(6): [  7 -42   9  20  41]
(73): [ 16 -41  15   0  43]
(112): [ 41 -42   9   6  20]
q: [  7 -42   9  20] => (6)
q: [ 17 -41  15   0  42] => (73)
q: [ 9 20] => (6)
perm: [-42   9  20  41   7] => (6)
size: [ 16 -41  15   0  43] => 5
size: [  7 -42   9  20] => 4
size: [ 16 -41  15] => 3

(161): [-27  -3  58 -17   0  30  16   0 -14 -20 -21 -38   2]
(78): [-14 -17  16   0 -20  -3 -38   0 -21  30   2  58 -27]
(156): [ -6   0  37  -6  -8  26  11   5 -15 -15 -27 -22 -11]
(96): [ 31   4 -55  19  -4 -24 -14   2   9  17  12  37  -9]
(102): [-27  -3  58 -17  -1  30  16   0 -14 -20 -21 -38   2]
(175): [-36  -4  59 -21   6  24  15  -4  -8 -18 -10 -40  12]
(48): [-17  -1  55 -13  -6  33  16   4 -18 -21 -31 -34  -8]
(164): [-13  -1  29  -8  -1  15   8   0  -7 -21 -39 -29 -16]
perm: [-14 -20 -21 -38   2 -27  -3  58 -17  -1  30  16   0] => (102)
size: [-14 -17  16   0 -20  -3 -38   0 -21] => 9
q: [-13  -2  30  -8  -1  16   8  -1  -7 -21 -39 -29 -15] => (164)

(35): [  9  -4  24  -6   1 -58  14  21  -1]
(30): [ -1   2   1  -6   3  13  23   6 -39]
(83): [ -1   2   1  -6   3  13  44   7 -59]
(106): [ -1  -4   1  -6  21   9  24  14 -59]
(52): [ -1   2   1  -6   3  13  44   7 -20]
size: [-1  2  1 -6  3 13 44  7] => 8
q: [21  9 24] => (106)
perm: [-59  14  24   9  21  -6   1  -4  -1] => (106)
size: [  9  -4  24  -6   1 -58  14  21  -1] => 9
size: [-1] => 1

(34): [  4  -4  -6  -4  -3  -5 -11  -7 -23  -7  -4  10   1  -4  15 -17   0]
(39): [  0  30   0  23  37  13 -24 -29  10  -8  19  12  13  30 -13  20   0]
(64): [  0   8  10  11  13  30  10 -28 -27   1  -9  -9  23   8   9   0  18]
(60): [ 11  -9   1  -1   8  -1  -3  -3 -14   3   0  -2  13  30 -13  20   0]
(200): [  0   0  10   3  16  10 -13 -14 -22   4   0   1  15   0  14  23 -12]
(121): [ -4 -49  -4   4  30  35 -49  14   0  10 -19 -18  10   5 -15  -2   9]
(29): [  0 -50  -1 -14 -19   9  -8  -7  35  29   4   9 -22 -50   8   5  10]
(93): [ -4  35 -19  30  -2   5   0 -49   9 -15  13   4  10  10 -18  -4 -49]
(153): [  0  21   0   0  16  15 -10 -16 -24  10  -2 -24  12  21   8  21  -6]
(75): [  0 -10  -4   2   4   0   4  -3   0   3 -22  14   0 -10 -11   1  12]
(182): [  0 -49  -4 -15 -18  13  -4  -2  34  30   5  10 -19 -49   9   4  10]
(178): [ -6  -7  -9  16   0   5  22  -8  -2  11 -11 -17  11  -7 -15  -4   7]
size: [ 11  -9   1  -1   8  -1  -3  -3 -14   3   0  -2  13  30 -13] => 15
size: [  0  30   0  23  37  13 -24 -29  10  -8  19  12  13  30 -13  20   0] => 17
perm: [  0 -49 -19  30  10  -2  -4 -15  10   9  -4  13   5  34 -18   4 -49] => (182)
q: [ -4 -48  -4   3  29  37 -48  14  -1  10 -20 -17   9   5 -16  -1   7] => (121)
perm: [-49 -49 -19 -18 -15  -4  -4  -2   0   4   5   9  10  10  13  30  35] => (93)
q: [ 2  4  0  4 -3  0] => (75)

(36): [  0   5  -4   7  21   9 -14 -10  -9   9  18  19 -26  19  17 -43 -13  17
  18  12  -1   0  10  19 -14  -9   0   0 -12  -5  11  -8   0   0  32 -10
  28]
(116): [ -4   0   0   7   0  18   4   4  -9  -1  -3 -27   7   5 -27 -13  21   0
  -3  10  17   9  -9 -43   9  50 -26  19  18  -8  19 -39  17  -2   4 -10
 -14]
(41): [  0   5  -4   7  21   9 -14 -10  -9   9  18  19 -26  19  17 -43 -13  17
  18  -3  10  -2  -9  -9   0 -27   4  -3   4 -39   0  50   0   4   7 -27
  -1]
q: [ -1   5  -2   7  22   9 -15 -11  -8   8  19  20 -26  21  19 -40 -13  15
  19  14  -1  -1   9  21 -12 -11   0   0 -11  -4   9  -7   2   0  33  -8
  26] => (36)
perm: [ -1 -27   7   4   0  50   0 -39   4  -3   4 -27   0  -9  -9  -2  10  -3
  18  17 -13 -43  17  19 -26  19  18   9  -9 -10 -14   9  21   7  -4   5
   0] => (41)
size: [  0   5  -4   7  21   9 -14 -10  -9   9  18  19 -26  19  17 -43 -13  17
  18  12  -1] => 21
size: [ 0  5 -4  7] => 4

(145): [ -2  -2   4  -9 -25 -11  14 -13 -26 -10  -5  -8  -6   2 -27 -20 -40  -4
   6  -3  19 -15 -11   4   0 -19 -11 -16   1 -21  17  17 -31 -16  39  20
  -1   8  16 -21  -3  -1  18  -7 -14  10]
(124): [  6  16   5  10  12  27 -10  -7  10  14  -3  -6  -7  23 -13 -15  28   8
  -4   3 -18   2  13 -14   1 -13 -17  13  -3  -5 -11  -9  14  -4 -14   9
  11 -11  11  -7  -8   5  -4   2 -28   6]
(160): [-11  20 -10   4   3  -1 -12  31   4   6  -3   2  27 -12   2 -13  35   2
  11   7 -13  -7  16 -21  18  -6  -4   8  -4   7 -28   8  31   2  -6  -8
   5 -18 -10   2  28   6 -11  -3 -12  21]
(7): [-17  -8 -14 -10 -13  -6  -8  14 -25  -5 -11   4  24 -28   3  15 -26   2
  15  -4   5  -9   1  -4  16  14  -7  -8   1 -19  -8  24  -4 -18  19 -10
  -4   1  17   6  15   3   2  -9  13   7]
(15): [  8  16   6   8  15  23  -4 -14  10  13  16  -8   7  32 -24 -19  23   8
 -14  -5 -14   3  16 -17  21   4 -17  -1  10   9  13   0 -13 -12  12   8
   9  -6  10  -3   6   9   4   2 -29   1]
(11): [  8 -15   5  -5   7  -3  15  -3 -14  -5  -9   0  -8   2  17  21 -33 -21
  -9 -14  12  -1 -16  26  -8   4  -9 -10   5  16  24  -1 -23  11  25  -3
 -13  23  15   6 -27  -2  12   3   7  -6]
(187): [  4  -7  -5  -6 -10 -14   7  28 -17   6 -18  -1  13 -28  24  19  -8 -20
  13  -7   6   5   1  16  -7  -2  -1   9   1  19   1  20  -2  14   8 -23
 -13   9  -8   8 -11  -2   2   4   9  18]
(8): [-18   4  -4   7  14  14  11 -11 -11  14  12   5  16  15 -16  -9   5   9
 -14 -12  -2   3  -9  10  23  19  -7  -7   9   9  13 -18   2 -23   7   9
  -6  12  27   6 -15  12  11   7 -23  -7]
(3): [ -3   7  -5   3   9  -9  11  -3  11  14   1  -5  -6  20  12  -7  26   0
  -7  -9  -9  17  13  -6  -5  -6   2   1  -2  12  13 -13   9   0 -12 -13
   6   1  -9  11  -1   7   1   2 -24   2]
(147): [-15 -17  10  -8 -28 -28  -8  18 -21 -13 -20   0  -2 -51  15  -8 -17   8
  16   9  18   5 -12  15  -9  -9  10  11 -11 -26   9  31 -16  -1  39 -31
  20 -20  -4 -20  32  -6 -13   7  26   9]
(201): [-20   2 -20  -3  -8  18 -14  36 -27 -10 -27   4  31 -43  -1  19  -5 -17
  22   1 -12 -19  12  -8  14  -3 -24  12   6   0 -38  27  17 -16  35 -20
 -14  -5  -6   2  19   4  15 -10  12  28]
q: [-31 -16  39  20  -1] => (145)
q: [ 12  13 -13   9   0 -12] => (3)

(49): [-27   6  10  24  -1  27  21  17  20  26 -16 -28   5  20   5  -4  16  -5
 -16  18   9]
(104): [  6  -8   6 -15  10  -1   7 -35   8   1   6  18 -28  20 -15   8  11  22
  13  -2 -50]
(62): [ 11  10 -21 -38   4   5 -16   5 -20 -12  21  27  15  20   4  20  -7   4
  29   4   4]
(120): [  6  -5   2   1   0 -11  -1  -9  -1  -5   1   4  -7  20  -3  -4  -3   2
  -1  -6  -6]
(137): [ 11  10 -21 -38   4   5 -16   8 -20 -12  21  27  15  20   4  20  -7   4
  29   4   4]
(129): [-16 -12  15 -21   4  29  21 -20  20   8   5  27  -8   4 -38   4   4   4
  20  10  11]
(51): [  3  -3  23   4  -8   1 -10  -2  -4   0  -9 -20  -5  20  -6   1   4  -9
  -9 -12  -7]
q: [  6  -6   2  -1   1 -11  -2  -9   0  -4   1   3  -4  22  -4  -5  -4   3
   0  -6  -7] => (120)
q: [ 11  10 -21 -38   4   5 -16   8 -20 -12  21  27  15  20   4  20  -7   4
  29   4   4] => (137)
perm: [-12  15  20  11  21  27 -20   4 -16  29 -21   8   4  20  -7   4   4   4
   5  10 -38] => (137)
q: [  4  -3  24   4  -8   1 -10  -2  -4  -1  -9 -20  -5  20  -6   1   4  -8
  -9 -12  -8] => (51)

(22): [ -4  61  11 -13  57]
(101): [-11 -40 -14 -41 -13]
(99): [-11 -40 -14 -41  30]
(122): [ 61 -13  11  -4   4]
size: [-11 -40 -14] => 3
q: [ 61 -13  11  -4] => (122)
q: [ -4  61  11 -13] => (22)
q: [-4 61] => (22)

